Here is a tiny trained network, its code and every weight. The questions are about switching its units off for an input and a class, where a switched-off unit gives its printed mean instead of its output.

import numpy as np


def w(rows, s, z=0):
    codes = np.array(rows[::2]) - 128.0
    scale = np.full(codes.shape[1], s)
    scale[-1] = z or s
    return codes * scale


def f(y):
    return y / 2 * (1 + np.tanh(0.7978845608 * (y + 0.044715 * y**3)))


def log_softmax(a):
    a = a - a.max(-1, keepdims=True)
    return a - np.log(np.exp(a).sum(-1, keepdims=True))


def net(x, mask):
    res = np.array(x, float).reshape(1, 3) / 4 @ E
    y = f(res @ A[0][:, :-1].T + A[0][:, -1])
    res = res + np.where(mask, y, B[0][:, -1]) @ B[0][:, :-1]
    return log_softmax(res[-1] @ U[:, :-1].T + U[:, -1])


A, B = {}, {}
E = w([
[116,108,156,238,180],'x0',
[169,3,198,68,174],'x1',
[9,105,169,115,131],'x2',
],0.016)
A[0] = w([
[143,240,56,139,64,80],'N0',
[116,179,151,115,109,1],'N1',
[193,98,167,122,125,142],'N2',
[194,201,160,255,140,240],'N3',
[145,62,151,48,129,217],'N4',
[222,143,111,87,82,180],'N5',
],0.012,0.0084)
B[0] = w([
[38,134,227,148,54,253],'N0',
[198,106,109,61,163,135],'N1',
[170,164,78,163,91,181],'N2',
[138,201,197,195,140,253],'N3',
[129,121,144,217,62,233],'N4',
[171,28,53,221,250,220],'N5',
],0.012,0.019)
U = w([
[67,127,203,208,106,254],'0',
[87,224,157,17,4,130],'1',
[164,132,118,16,229,38],'2',
[130,117,103,113,182,7],'3',
[214,178,64,138,189,59],'4',
[131,134,102,81,140,12],'5',
[151,120,119,65,204,21],'6',
[194,46,10,122,113,143],'7',
],0.012,0.005)

Each question gives the input, the list of numbers given to net, and the class t.
The units are the neurons (one row each of A and B). Each row of codes is followed by its name. A weight is (code - 128) times the scale printed after its matrix; where a second scale follows, it is the last column's (A, B and U).
mask holds one flag per neuron, in row order. A switched-off neuron (its flag False) gives its mean, the last column of its row in B, instead of its output. The means were averaged over made-up inputs and are rounded, as every weight is.
A unit's drop is (log p(t) with every unit on - log p(t) with that unit switched off) / (log p(t) with every unit on - log p(t) with every unit switched off).
The circuit of an input: a set's keep is (log p(t) with only the set's units on - log p(t) with every unit switched off) / (log p(t) with every unit on - log p(t) with every unit switched off). Starting from all 6 units, units are removed one at a time, each time the one whose removal leaves the highest keep (on an exact tie, the one counted first), for as long as the keep stays at least 0.8.
units of the circuit, in order: the units of the circuit, biggest drop first
k most important neurons: the k neurons with the biggest drops, biggest first
drop of u: that unit's drop, to one decimal
input [0,4,-3], class 7: units of the circuit, in order => [N0]
input [1,8,-2], class 7: 3 most important neurons => [N0 N3 N2]
input [-5,0,0], class 7: units of the circuit, in order => [N3 N0]
input [-1,-2,5], class 1: units of the circuit, in order => [N5 N3]
input [-2,-5,2], class 1: 2 most important neurons => [N5 N4]
input [6,4,-6], class 4: 2 most important neurons => [N0 N2]
input [6,5,-7], class 4: 2 most important neurons => [N0 N2]
input [-1,-3,1], class 1: 3 most important neurons => [N5 N4 N3]
input [8,6,-8], class 4: 2 most important neurons => [N0 N2]
input [1,0,-2], class 4: 2 most important neurons => [N0 N4]
input [8,3,-7], class 4: 2 most important neurons => [N0 N4]
input [-7,-7,4], class 1: drop of N5 => 0.0
input [4,6,-5], class 4: drop of N2 => 0.2
input [-7,-1,8], class 1: units of the circuit, in order => [N5]
input [-2,3,-1], class 7: drop of N3 => 0.2
input [3,4,-8], class 4: drop of N0 => 0.2
